Below are the code and all the weights of a small trained network. Each question names an input and a class and asks about switching units off, where a switched-off unit gives its printed mean instead of its output.

import numpy as np


def w(rows, s, z=0):
    codes = np.array(rows[::2]) - 128.0
    scale = np.full(codes.shape[1], s)
    scale[-1] = z or s
    return codes * scale


def norm(h):
    return h / np.sqrt((h * h).mean(-1, keepdims=True) + 1e-5)


def f(y):
    return y / 2 * (1 + np.tanh(0.7978845608 * (y + 0.044715 * y**3)))


def log_softmax(a):
    a = a - a.max(-1, keepdims=True)
    return a - np.log(np.exp(a).sum(-1, keepdims=True))


def net(x, mask):
    res = np.array(x, float).reshape(1, 7) / 4 @ E
    u = 0
    for l in range(2):
        y = f(norm(res) @ A[l][:, :-1].T + A[l][:, -1])
        res = res + np.where(mask[u : u + 7], y, B[l][:, -1]) @ B[l][:, :-1]
        u += 7
    return log_softmax(norm(res)[-1] @ U[:, :-1].T + U[:, -1])


A, B = {}, {}
E = w([
[125,126,129,127,134,129,135,131,123,125],'x0',
[39,170,106,126,25,129,132,71,43,61],'x1',
[127,139,130,124,130,128,129,132,131,127],'x2',
[189,155,100,198,148,174,138,99,141,40],'x3',
[108,126,5,152,105,142,85,238,178,133],'x4',
[127,122,116,123,133,131,120,111,138,128],'x5',
[118,130,135,123,134,133,150,138,134,121],'x6',
],0.015)
A[0] = w([
[205,117,131,89,117,150,96,118,105,88,46],'L0N0',
[237,200,75,205,162,118,166,88,132,45,127],'L0N1',
[197,89,2,135,121,121,123,223,191,188,103],'L0N2',
[109,144,97,116,117,162,37,59,137,162,42],'L0N3',
[210,112,203,106,163,137,129,93,119,150,71],'L0N4',
[54,145,123,141,125,133,38,154,128,59,3],'L0N5',
[99,158,121,134,83,73,150,89,141,86,78],'L0N6',
],0.0062,0.0041)
B[0] = w([
[109,201,156,81,182,86,190,147,152,75,119],'L0N0',
[190,49,157,61,73,118,92,160,166,55,217],'L0N1',
[86,110,191,119,202,211,87,186,142,139,255],'L0N2',
[109,124,131,139,183,53,228,138,149,110,116],'L0N3',
[175,229,53,227,60,56,195,165,72,205,180],'L0N4',
[96,173,110,239,118,90,162,66,163,163,134],'L0N5',
[119,109,62,189,182,113,121,63,1,139,141],'L0N6',
],0.0076,0.007)
A[1] = w([
[68,164,110,149,153,123,144,119,102,243,254],'L1N0',
[203,109,203,101,136,107,155,113,127,158,110],'L1N1',
[171,155,124,251,162,190,145,105,135,54,211],'L1N2',
[109,146,171,89,88,103,148,26,71,88,110],'L1N3',
[139,102,152,108,183,163,145,85,140,143,77],'L1N4',
[206,130,177,120,149,88,132,80,152,169,102],'L1N5',
[61,137,16,123,59,131,96,141,119,94,62],'L1N6',
],0.013,0.0056)
B[1] = w([
[31,86,168,154,115,2,20,113,114,147,250],'L1N0',
[21,196,22,151,59,33,185,85,144,14,221],'L1N1',
[215,188,85,114,119,204,184,132,105,131,247],'L1N2',
[165,48,237,147,222,234,64,116,138,192,243],'L1N3',
[93,171,117,153,29,79,120,160,87,112,147],'L1N4',
[113,162,2,79,53,82,202,164,116,88,209],'L1N5',
[139,187,92,99,91,10,253,97,135,94,212],'L1N6',
],0.0092,0.011)
U = w([
[65,156,105,126,88,19,131,131,115,122,249],'0',
[188,195,46,124,86,137,221,117,128,72,182],'1',
[106,89,141,103,158,127,41,210,185,209,28],'2',
[197,139,96,129,170,241,110,212,182,120,80],'3',
[89,76,216,128,147,140,86,77,89,180,78],'4',
[203,137,185,132,143,249,134,71,79,95,59],'5',
],0.02,0.0021)

Each question gives the input, the list of numbers given to net, and the class t.
The units are the neurons (one row each of A and B). Each row of codes is followed by its name. A weight is (code - 128) times the scale printed after its matrix; where a second scale follows, it is the last column's (A, B and U).
mask holds one flag per neuron, layer by layer. A switched-off neuron (its flag False) gives its mean, the last column of its row in B, instead of its output. The means were averaged over made-up inputs and are rounded, as every weight is.
A unit's drop is (log p(t) with every unit on - log p(t) with that unit switched off) / (log p(t) with every unit on - log p(t) with every unit switched off).
The circuit of an input: a set's keep is (log p(t) with only the set's units on - log p(t) with every unit switched off) / (log p(t) with every unit on - log p(t) with every unit switched off). Starting from the 12 units with the biggest drops (on a tie, the unit counted first), units are removed one at a time, each time the one whose removal leaves the highest keep (on an exact tie, the one counted first), for as long as the keep stays at least 0.8.
units of the circuit, in order: the units of the circuit, biggest drop first
unit that matters most: the unit with the biggest drop
k most important neurons: the k neurons with the biggest drops, biggest first
top k neurons in layer l: the k neurons of layer l with the biggest drops, biggest first
drop when u is switched off: that unit's drop, to one decimal
input [2,1,-4,-7,-5,2,5], class 4: unit that matters most => L1N3
input [6,0,2,0,6,0,1], class 2: 4 most important neurons => L0N2, L1N1, L0N1, L1N2
input [4,2,-2,1,-7,1,-4], class 5: units of the circuit, in order => L1N3, L1N0
input [-2,-1,5,3,-8,-7,8], class 1: top 2 neurons in layer 1 => L1N1, L1N5
input [-4,-1,8,4,7,-7,-7], class 3: 2 most important neurons => L0N2, L1N1
input [6,0,-3,8,7,4,-5], class 3: 3 most important neurons => L0N2, L1N1, L1N5
input [-1,7,2,-1,0,7,-5], class 4: 4 most important neurons => L1N3, L1N1, L1N5, L0N4
input [-1,-1,-4,-8,1,8,2], class 2: 2 most important neurons => L1N6, L1N1
input [5,-3,7,-1,1,-8,-1], class 2: 2 most important neurons => L0N2, L1N6
input [5,-4,7,1,-7,-4,3], class 1: drop when L1N5 is switched off => 0.1
input [-2,-2,-2,1,2,-2,-1], class 3: drop when L1N0 is switched off => 0.7
input [6,8,6,5,-2,4,-5], class 5: drop when L1N3 is switched off => 0.4
input [-3,-4,4,6,-7,6,7], class 1: drop when L0N6 is switched off => 0.0
input [0,8,-6,-1,-2,-8,-4], class 4: units of the circuit, in order => L1N3
